Below is a small trained network, with its code and all its weights. Each question gives an input and a target symbol and asks what happens when units are switched off, that is, made to give their printed mean instead of their output.

import numpy as np


def w(rows, s, z=0):
    codes = np.array(rows[::2]) - 128.0
    scale = np.full(codes.shape[1], s)
    scale[-1] = z or s
    return codes * scale


def f(y):
    return y / 2 * (1 + np.tanh(0.7978845608 * (y + 0.044715 * y**3)))


def softmax(a):
    e = np.exp(a - a.max(-1, keepdims=True))
    return e / e.sum(-1, keepdims=True)


def log_softmax(a):
    a = a - a.max(-1, keepdims=True)
    return a - np.log(np.exp(a).sum(-1, keepdims=True))


def net(x, mask):
    ids = ['ΓΦαβεζλμξτψ'.index(c) for c in x.split()]
    T = len(ids)
    res = E[ids] + P[:T]
    u = 0
    for l in range(2):
        r = res
        for j in range(3):
            rows = slice(3 * j, 3 * j + 3)
            q, k, v = (r @ M[l][rows].T for M in (Q, K, V))
            z = softmax(np.where(np.tri(T) > 0, q @ k.T / 3**0.5, -1e9)) @ v
            o = O[l][rows]
            res = res + np.where(mask[u + j], z, o[:, -1]) @ o[:, :-1]
        u += 3
        y = f(res @ A[l][:, :-1].T + A[l][:, -1])
        res = res + np.where(mask[u : u + 4], y, B[l][:, -1]) @ B[l][:, :-1]
        u += 4
    return log_softmax(res[-1] @ U[:, :-1].T + U[:, -1])


Q, K, V, O, A, B = {}, {}, {}, {}, {}, {}
E = w([
[51,41,98,105],'Γ',
[48,86,175,161],'Φ',
[99,175,38,204],'α',
[48,135,82,192],'β',
[103,142,216,186],'ε',
[166,162,124,167],'ζ',
[99,54,190,109],'λ',
[168,140,191,145],'μ',
[102,197,133,225],'ξ',
[129,185,181,211],'τ',
[238,47,38,3],'ψ',
],0.0063)
P = w([
[133,162,124,105],'0',
[128,75,128,253],'1',
[102,79,127,224],'2',
[76,96,119,201],'3',
[55,104,124,185],'4',
[34,117,120,171],'5',
],0.0049)
Q[0] = w([
[61,118,132,191],'L0H1',
[62,117,131,190],'L0H1',
[62,117,132,191],'L0H1',
[158,112,39,96],'L0H2',
[157,112,40,95],'L0H2',
[99,145,215,161],'L0H2',
[240,107,48,3],'L0H3',
[237,95,42,8],'L0H3',
[236,96,43,6],'L0H3',
],0.0076)
K[0] = w([
[202,66,35,70],'L0H1',
[202,64,33,70],'L0H1',
[202,65,35,70],'L0H1',
[214,27,57,35],'L0H2',
[214,27,58,36],'L0H2',
[43,229,198,220],'L0H2',
[229,9,55,126],'L0H3',
[231,9,52,111],'L0H3',
[234,3,49,114],'L0H3',
],0.0064)
V[0] = w([
[229,151,58,69],'L0H1',
[10,104,151,190],'L0H1',
[14,110,172,200],'L0H1',
[189,65,187,14],'L0H2',
[163,83,242,97],'L0H2',
[162,40,69,2],'L0H2',
[146,241,181,249],'L0H3',
[187,212,242,199],'L0H3',
[177,59,235,47],'L0H3',
],0.006)
O[0] = w([
[56,226,109,11,38],'L0H1',
[169,29,89,247,232],'L0H1',
[168,36,118,248,235],'L0H1',
[235,126,151,61,2],'L0H2',
[237,99,238,107,84],'L0H2',
[219,120,75,52,15],'L0H2',
[27,187,192,202,210],'L0H3',
[82,197,254,185,145],'L0H3',
[249,98,215,78,35],'L0H3',
],0.0059,0.0031)
A[0] = w([
[120,76,222,212,182],'L0N1',
[98,63,88,228,182],'L0N2',
[62,255,139,137,193],'L0N3',
[221,61,104,68,254],'L0N4',
],0.0063,0.0054)
B[0] = w([
[118,80,208,252,220],'L0N1',
[77,41,72,237,253],'L0N2',
[39,226,130,107,165],'L0N3',
[253,91,99,50,138],'L0N4',
],0.0048,0.014)
Q[1] = w([
[182,108,76,92],'L1H1',
[136,90,95,218],'L1H1',
[108,166,167,60],'L1H1',
[161,196,75,44],'L1H2',
[141,200,61,88],'L1H2',
[70,64,155,253],'L1H2',
[170,177,124,118],'L1H3',
[157,148,126,184],'L1H3',
[70,41,138,245],'L1H3',
],0.0046)
K[1] = w([
[161,76,127,137],'L1H1',
[138,163,82,56],'L1H1',
[92,103,189,224],'L1H1',
[123,92,136,196],'L1H2',
[83,112,134,238],'L1H2',
[121,168,119,79],'L1H2',
[102,116,152,195],'L1H3',
[26,255,215,156],'L1H3',
[126,173,130,72],'L1H3',
],0.0065)
V[1] = w([
[137,189,34,71],'L1H1',
[59,100,140,204],'L1H1',
[57,98,114,197],'L1H1',
[55,166,14,145],'L1H2',
[194,124,243,111],'L1H2',
[91,55,35,152],'L1H2',
[165,9,28,113],'L1H3',
[209,28,186,102],'L1H3',
[58,255,203,159],'L1H3',
],0.0073)
O[1] = w([
[79,46,51,23,63],'L1H1',
[156,222,112,148,254],'L1H1',
[162,219,94,136,252],'L1H1',
[118,161,11,53,199],'L1H2',
[111,97,254,200,56],'L1H2',
[210,154,29,102,199],'L1H2',
[251,102,45,158,113],'L1H3',
[195,96,173,212,57],'L1H3',
[29,166,173,76,184],'L1H3',
],0.007,0.0093)
A[1] = w([
[130,191,116,198,153],'L1N1',
[157,124,22,119,254],'L1N2',
[37,180,143,28,193],'L1N3',
[41,67,254,190,242],'L1N4',
],0.0061,0.003)
B[1] = w([
[212,225,188,89,224],'L1N1',
[169,115,113,5,224],'L1N2',
[12,3,34,239,207],'L1N3',
[155,101,255,3,249],'L1N4',
],0.0052,0.02)
U = w([
[160,48,57,199,80],'Γ',
[200,170,124,237,86],'Φ',
[88,90,57,101,47],'α',
[186,215,102,60,236],'β',
[177,200,188,83,55],'ε',
[50,33,114,125,236],'ζ',
[171,57,165,157,160],'λ',
[121,112,188,1,156],'μ',
[87,155,90,214,5],'ξ',
[97,169,156,113,98],'τ',
[166,78,116,50,245],'ψ',
],0.004,0.0028)

Each question gives the input, a string of symbols that net reads in full, and the target symbol t.
The units are the heads (3 rows each of Q, K, V and O) and the neurons (one row each of A and B). Each row of codes is followed by its name. A weight is (code - 128) times the scale printed after its matrix; where a second scale follows, it is the last column's (O, A, B and U).
mask holds one flag per unit, layer by layer, with each layer's heads first. A switched-off unit (its flag False) gives its mean, the last column of its rows in O or B, instead of its output. The means were averaged over made-up inputs and are rounded, as every weight is.
A unit's drop is (log p(t) with every unit on - log p(t) with that unit switched off) / (log p(t) with every unit on - log p(t) with every unit switched off).
The circuit of an input: a set's keep is (log p(t) with only the set's units on - log p(t) with every unit switched off) / (log p(t) with every unit on - log p(t) with every unit switched off). Starting from the 12 units with the biggest drops (on a tie, the unit counted first), units are removed one at a time, each time the one whose removal leaves the highest keep (on an exact tie, the one counted first), for as long as the keep stays at least 0.8.
units of the circuit, in order: the units of the circuit, biggest drop first
top k neurons: the k neurons with the biggest drops, biggest first
k most important neurons of layer l: the k neurons of layer l with the biggest drops, biggest first
heads that matter: for each layer, one digit per head in row order, 1 if its drop is at least 0.15 and else 0, layers parted by /
input Γ λ μ ζ μ, target Γ: heads that matter -> 011 / 101
input β α τ β, target β: units of the circuit, in order -> [L1H2; L1H1; L1N3]
input β α Φ, target β: top 2 neurons -> [L1N3; L1N2]
input τ ζ λ λ, target τ: heads that matter -> 101 / 101
input ψ τ α μ ζ, target ζ: 2 most important neurons of layer 0 -> [L0N3; L0N1]
input ζ ζ α ε, target ζ: heads that matter -> 100 / 101
input ζ β β, target ζ: heads that matter -> 100 / 101
input μ Γ α β, target μ: top 3 neurons -> [L1N4; L0N2; L1N3]
input μ ζ β β τ, target μ: top neuron -> [L1N4]
input λ β α, target λ: 2 most important neurons of layer 0 -> [L0N2; L0N4]
input β Φ β β τ, target β: 3 most important neurons of layer 1 -> [L1N3; L1N2; L1N1]
input λ β ψ α λ Φ, target Φ: heads that matter -> 111 / 011
input ψ μ Φ β λ, target λ: heads that matter -> 011 / 111
input ζ λ Φ ζ Φ Φ, target ζ: 2 most important neurons of layer 0 -> [L0N2; L0N1]
input ξ ζ ψ, target ψ: heads that matter -> 001 / 100
input Γ β λ ε α, target Γ: most important neuron of layer 1 -> [L1N4]
input ξ λ Φ β β, target ξ: heads that matter -> 101 / 101
input λ β β Φ, target λ: top 2 neurons -> [L0N2; L1N4]
input ψ τ β λ ε, target ε: heads that matter -> 111 / 011
input β α τ ζ λ, target β: heads that matter -> 000 / 110
input Γ α ξ β Φ, target Γ: heads that matter -> 011 / 101
